(in the rows, 128 means zero)
Each row is followed by its class.
[132 131 109 143 143 130 127 125 126 137 135 110 143 135 160 150 134 127
 134 146 110 130 131 180 127] : J275
[143 121 100 120 144 147 155 133 126 117 137  88 179 161 137 133 142 178
 134 113 128 144 120 207 140] : J275
[123 123  69 123 187 155 155 145 128 150 134 144 119 115 117 133 147  98
 118 169 116 125 132 182 168] : j636
[145 135 137 130 133 115 170 141 133 155 119 119  94 115 129 149 129  96
 136 156 116  82 124 122 132] : j341
[188 120 144 115  58 204 163 154 131 122 127  90 125 126 226 122 143 192
 123 167 153 130 128 184 148] : j636
[151 158 113 133 163 119 166 157 130 128 155 128 136 123 130 162 151  77
 107 188  85 146 120 190 177] : J440
[171 125 116 113 121 146 183 112 148 114 126 115 106 120  98 148 129 127
 119 149 122 137 113 151 117] : j341
[165 142 130 134 100 124 142 108 141 127 162 122 105 131 124 128 126 116
 126 127 135 146 137 114 132] : j341
[156 123  76 135 155 145 151 150 110 132 100 102 185 155 148 149 150 168
 120 151  74 134 129 247 169] : j40
[119 107  94 122 145 157 134 139  83 136  96 121 144 131 152 118 101 117
 120 152 128 133 122 144 144] : j462
[130 142 130 132 137 114 150 143 117 135 113 125 120 139 166 141 130  83
 124 155  72 120 131 137 130] : J275
[130 133 100 134 148 127 141 130 121 115 144 107 142 148 126 154 140 134
 119 137  93 123 123 171 152] : J440
[137 137  81 132 154 158 159 114 160 144 142 125 144 124 109 143 143 147
 118 154 149 161 141 146 131] : j636
[165 126  81 137 124 155 160 142 126 130 137 129 167 135 150 136 144 169
 127 152 105 134 133 188 157] : j40
[167 116 122 153 118 157 157 124 146 127 128  78 153 129 138 154 145 172
 120 148  91 163 140 184 127] : J275
[116 128 140 109 156 155 157 145 132 135 128 155 123 109 110 138 130  93
 133 133 123 124 129  84 136] : J656
[142 156  94 134 150 168 173 143 138 110 130 124 168 145 157 153 138 134
 114 168  95 140 126 232 145] : j341
[130 124 123 129 163  97 164 141 122 142 108 116 116 130 144 156 137  99
 119 171  98 151 116 135 143] : j341
[148 132 158 133 128 120 122 134 133 129 115 108 103 121 130 145 140  71
 119 154  94 143 144 156 120] : j341
[165 115  61 141 195 144 198 116 158 169 171 116 179 151  65 167 144 104
 134 160  91 147 149 157 149] : J440
[145 115 104 135 135 130 144 140 149 113 121 111 160 138 158 143 144 132
 114 149 101 164 136 164 123] : J275
[145 107  72 124 117 173 158 154  92  81  95 120 231 142 198 137 151 192
  77 159  74 139 124 252 171] : j40
[125 127 135 141 165  96 157 136 105 134 162 136  95 106 128 154 132  70
 127 146  83 129 128 129 142] : j341
[123 130 145 140 158 133 128 154 106 137 122 146 117 111 194 145 107 129
 133 150  91 137 123 193 153] : J275
[119 128 107 122 152 144 162 165 130 147 107 153 157 129 122 185 135 142
 123 132  49 120 124 152 151] : J656
[146 130  88 132 139 178 147 155 123 127 155 107 163 140 177 147 156 180
 115 150 104 141 129 236 155] : J440
[153 119 137 125 118 157 142 144 130 129 133 107 141 112 134 165 139 138
 144 130 106 151 121 184 126] : J440
[159 144 106 123 163 126 211 137 144 137 155 143 133 158  83 170 146 133
 132 166 107 156 133 159 132] : j341
[157 121 125 107 131 140 164 137 143 123 117 123 109 121 140 144 138  75
 114 146 106 131 112 174 139] : j341
[131 134 103 109 152 147 193 169 131 131 127 146 143 125 128 213 144 131
 135 159 110 144 107 187 178] : J656
[115 137  82 106 171 108 148 146 121 133 105 141 151 120 113 152 132 103
 130 148 110 118 116 162 154] : J656
[142  84 121 133 130 131 136 115 138 132 129 133 130 134 139 146 128 116
 116 155  98 134 128 148 136] : j40
[158 197  81 127 152 124 155 135 134 131 136 132 126 136 137 140 134 111
 120 163 116 137 139 142 134] : j341
[170 106  79 119 107 157 127 109 151 111 123  81 188 153 158 117 143 186
 120 124 123 148 139 198 133] : j40
[167 113 155 131 118 111 144 146 105 145 115  85 100 120 165 145 132 100
 114 145 116 121 133 147 138] : j341
[115 133 111 149 124 199 118 179  99 132  85 113 147 122 158 129 117 103
 125 150 128 101 135 165 152] : J920
[188 113 108 130 133 139 171 140 140 137 132 125 152 136 157 145 151 138
 110 133  95 152 100 162 145] : J275
[146 123  90 123 156 156 169 154 120 132 128 106 147 131 130 147 149 136
 120 139  98 136 128 189 138] : J440
[167 141 120 180 133 135 166 109 152 125 135 120 115 131 126 148 125  75
 120 104 107 140 136 104 124] : j341
[153 117  94 133 151 137 156  95 139 140 143 122 150 146 138 154 138 139
 121 147  87 147 119 200 143] : J440
[173  67  84 122 131 170 185 155 119 137 162  86 174 149 138 148 145 162
 127 157  92 155 127 212 153] : J440
[164 115  74 146 158 142 139 125 120 108 110 104 182 137 116 139 152 132
 129 147  95 132 149 193 177] : j40
[123 135 164 126 143 139  89 153 103 141 105 104  99 123 160 132 133 113
 126 153 115 122 134 161 144] : j636
[168 123  98 148 189 151 163 124 133 120 151 112 167 140 124 152 150 116
 117 107  69 152 128 192 140] : j40
[147 152  64 138 159 161 147 120 141 124 127 113 173 136 133 143 153 180
 136 151 119 127 117 201 142] : j40
[129 115 135 144 129 108 133 153 113 125 114 122 109 125 177 153 116  83
 129 136  94 125 136 150 127] : j341
[122 138 108 120 153 151 151 123 115 105 114 120 123 114 129 109 132 111
 109 175 124 131 144 169 138] : J920

Each row is followed by its class. Each block has new classes.
[100 114 129 161 114 120 132 136 171 137 156 153 113 101 134 174 137 131
 101 136  98 127 155 183 150] : j104
[117 129 123 172 112 125 121 151 152 137 136 143 124 107 127 160 123 129
 113 123 111 120 143 149 141] : j104
[115 124 132 158  97 127 111 135 141 122 150 136 127 116 131 133 129 118
 110 131  99 142 156 163 134] : J745
[118 120 123 161 123 126 135 147 156 126 129 139 125 116 139 158 126 126
 124 120 119 116 133 143 143] : j104
[117 122 129 140 132 128 119 128 141 126 147 136 128 119 128 125 131 121
 121 133 105 138 144 160 133] : j362
[120 124 125 209  93 137 140 169 162 123 124 141 152 111 137 166 102 122
 120  93  93 142 149 139 141] : J745
[131 131 133 129 115 137 106 121 127 134 137 120 128 122 104 116 127 130
 124 142 116 149 140 129 121] : j362
[127 133 131 129 134 135 107 132 112 132 139 125 120 121 122 117 129 127
 126 138 112 140 142 128 121] : j362
[114 119 130 189 102 128 137 162 167 114 127 139 140 121 139 167 116 115
 119  98  96 131 153 144 152] : J745
[111 115 130 150 120 116 122 140 155 128 143 149 115 107 135 167 146 128
 109 132 108 113 145 171 138] : j104
[102 116 128 127 125 115 104 118 151 139 158 147 103 109 128 154 151 121
 105 154 105 118 150 184 140] : j104
[121 121 121 163 118 125 137 146 154 133 128 135 136 114 137 153 126 138
 119 113 119 125 135 136 138] : j104
[127 137 138 135 116 135 107 124 118 128 141 123 128 121 119 113 128 122
 125 144 116 150 145 141 138] : j362

Each row is followed by its class.
[137 140 111  86 115 128 137 153 151 143 137 112 137 125 138 135 121 125
 131 143 118 146 139 108 134] : J916
[122 128 110 144 126 125  96 125 107 122 128 113 122 113 129 134 132 125
 125 121 131 127 127 142 125] : j912
[122 129 101 135 122 122 103 126 118 143 132 105 128 107 131 134 131 124
 129 123 138 133 126 135 124] : j912
[122 125 116 152 130 129 111 117 120 117 127 121 120 118 130 124 128 126
 126 114 135 117 123 140 126] : j912
[117 131 113 149 126 127  91 115 113 117 126 112 121 118 132 130 134 124
 121 120 124 134 121 140 126] : j912
[129 124 108 119 127 118 131 130 116 139 137 115 128 109 128 133 127 125
 133 123 154 128 133 135 128] : j912
[116 118 111 150 132 119 109 113  96 134 127 116 117  97 122 136 132 123
 136 108 171 117 121 155 122] : j912
[118 120 121 156 133 124 106 114 107 121 126 124 118 116 125 126 131 125
 128 115 146 117 119 145 124] : j912
[121 125 151 129 136 138 127 129 116 139 115 143 125 139 123 131 129 130
 132 135 125 146 122 134 128] : J916
[117 114 113 157 131 125 110 113  95 123 129 122 117 106 122 127 133 125
 123 108 158 111 121 153 124] : j912
